[ 11   3 -19  -5  14   3   1   3   6  -6  -5 -26  -3   1  -3   9   2  -3
   4   1] | q937
[  6  -1  -1  -6  18   5  -6  10   0  10 -12   4  -9   4   1  10  -5  -7
  -8  10] | Q585
[  7   2   1  -7  19   3  -7   5  -9   7  -9 -14  -3   6   0  10  -8   1
  -9  11] | Q585
[  6   1   1  -4  25   7  -3   1 -22  -9  -5 -23  -5   5   4  12  -2 -19
   2   6] | Q585
[  4   2   1  -4  12   1  -2  -8   1   1  -8 -34   3   5   5  12   2 -13
  -4   4] | Q585
[  2  10   2  -7  18  -9   3  -3 -18 -16  -7 -19   6   8   0  12  -6  -2
  -6   1] | Q585
[  6   1  -8  -6   4   3  -3  14  -5   1  -6 -11   2   3   4   6  -2  -5
  -2   5] | Q585
[ -4 -19   6  10   3   0  -1   0  11  -1   8 -18  -7   4   1   6   0 -15
  12  -3] | q797
[ -7  -6  -3  11   7  -8  -5  -2   8   7  -4 -21  -3   6  -6   2 -13  -9
  -9   6] | Q33
[  7 -11  -3   3   7   3   3  -5  -5   6  -4 -19  -8   1  -2   4  -3 -16
  -3   6] | Q905
[  9  -2  -5  -8   8   9  -5   7  -5   9  -4 -19   0   7   2   6  -5 -11
  -5   5] | Q585
[  3  -9   4  -2  20   5  -2   6   3  -1  -2 -17 -10   3   0  11  -5 -13
  -4   7] | Q585
[ -4 -11   3  14   5  -3   1 -13   0  -1   2 -26  -6   3  -6   3   0 -14
   9  -1] | q797
[-2  2  3 -3  4  1  1 12 -3 -4  3 -7  0  1  1  3  2 -3  3  1] | q678
[ -4   0   1  -7   9 -10  -3  10   8  -4   0 -16  -1   2   3   3  -8   1
  -2  -1] | Q33
[  9 -33  -3  11  17   6  -3   3  10  -4   3 -43  -8   6   8  14   2 -40
  14   6] | q797
[  0 -22   1   7   6  -5  -9  11  30   8   6 -26 -10   1   3   4  -6 -17
  -1   7] | Q905
[ -3  15   3  -9  11   4   0   2 -11  -4   6  -6   3  -1  -3   3  -4   5
  -7  -2] | q937
[ -1  12  -1  -6  18  14  -1  16 -21  -9   6  -7  -2  -1   3   9  -2  -8
   0   2] | q678
[  0  19   1  -8  10   9   2   2 -16 -12  25 -26   5   1  -4   1  -7  -1
 -16   0] | q678
[ -4 -18   2   8  21  -1   3   6  10  -7   6 -19 -11  -3   0   7   3  -9
   5  -3] | q797
[  0 -23  -3  10   7   3   1  -3   8 -12   9 -43   1   4   9   8   4 -35
  11  -2] | q797
[  3 -31  -1  20  26   4  -5   3  -8  -1  -1 -33 -23   4   2  12  -3 -36
   3  12] | q797
[ -2  -4   1  -4  12   0   0   4   8  -7  -2 -11  -7   5  -4   6  -3  -5
  -1   1] | q937
[-11   6   4  12   5  -3   4  -2  -9 -26   5 -22  -2   0  -4   2  -8   1
   6  -6] | Q33
[  8   1  -4   1   8   5  -1   0   0   0  -4 -37  -2   5   3   6  -4  -6
  -5   2] | Q585
[ -3 -13  -2   9  12   0  -3  -3   1   2   2 -22  -7   0  -4   8  -2 -16
   6   4] | q797
[ -5  19  -6 -11   4   2   6  -1 -10  -9  -6 -12   5   2  -1  11   1  16
  -2  -1] | q937
[  3  17  -4   1  12   3   0   5 -23 -15   2 -15   1  -3   4   6  -3  19
  -1   1] | q678
[  3   2  -1 -10  17  11  -1   8  -5  -8  -2 -14  -2   4   5  10   2  -8
   3   3] | q678
[  7  -9  -2  -1  23  14   0   6  -3   0  -8 -35  -8   6   8  11  -2 -27
  -3   9] | Q585
[ -5   3  -1   2  -9  -6  -4  -6  10   7   7 -20  -2   0  -8  -5  -6  -4
 -17  -4] | Q905
[  3  14   0 -13  19   1  -4   2 -30   0 -11 -10   0   6  -9  11  -1  -4
   1   8] | Q585
[ -3  13   5  -7  16   3   2  -6 -11  -9  -4 -33  -1   6   4  10  -3  -3
  -4   3] | q937
[  7  10  -2  -7   9   1  -5   4 -12   3  -4  -2   2   5   0   3  -7  -2
 -15   3] | Q585
[  5   0   4  -9  14   1   1   3   5   1  -8 -23   1   6   1   4  -8 -10
 -13   5] | Q585
[  3  -5   7 -10  21   0  -1   4  25  -1  -9 -28  -1  10   2  13 -10  -5
  -9   8] | Q585
[  9 -21   1  11  30   3  -4  19   9  -2  -1 -42 -11   4  10   8 -10 -20
  -3   7] | q678
[ -1  10  -3 -14  -6   6   2  -3  -7  -1  -4  12  -1  -4  -6   8   4   3
  -1   2] | q678
[ -2  -4   4 -12  18   4   1  16   2  -5   3 -12  -7  -3   5  12   2 -10
   6   3] | q678
[  8   3  -1  -4  15   1  -1   0   6  -1 -11 -36  -4   8   2  12  -1  -2
   1   8] | Q585

[ -9   0  -7 -17  -4  39   6  10 -11   0  20  15   6 -21 -33  -3   2 -12
  31  -6] | C
[-30  27 -13 -37 -29   7  17  -1 -11  -5  27  29 -15 -29 -42  18 -16   7
  19 -40] | G
[ -3  -8  -8  20  -5   7   5   4  -2   0  14 -13 -16  -2 -19  21 -11   2
  30  30] | P
[ -1   5  -5 -16 -10   4   4  -2 -10  -2   2   7   4   3  -5  11  -5  14
  10   7] | P
[ -2   7  -9 -21 -25  -4  10  -4  -7   0   5  12 -10  -8 -17 -19  -5  26
  -5 -33] | H
[  0  -7 -12 -27 -35   6   9  -1  -6   0  19   4 -18 -13 -26   3 -11   6
  19 -19] | N
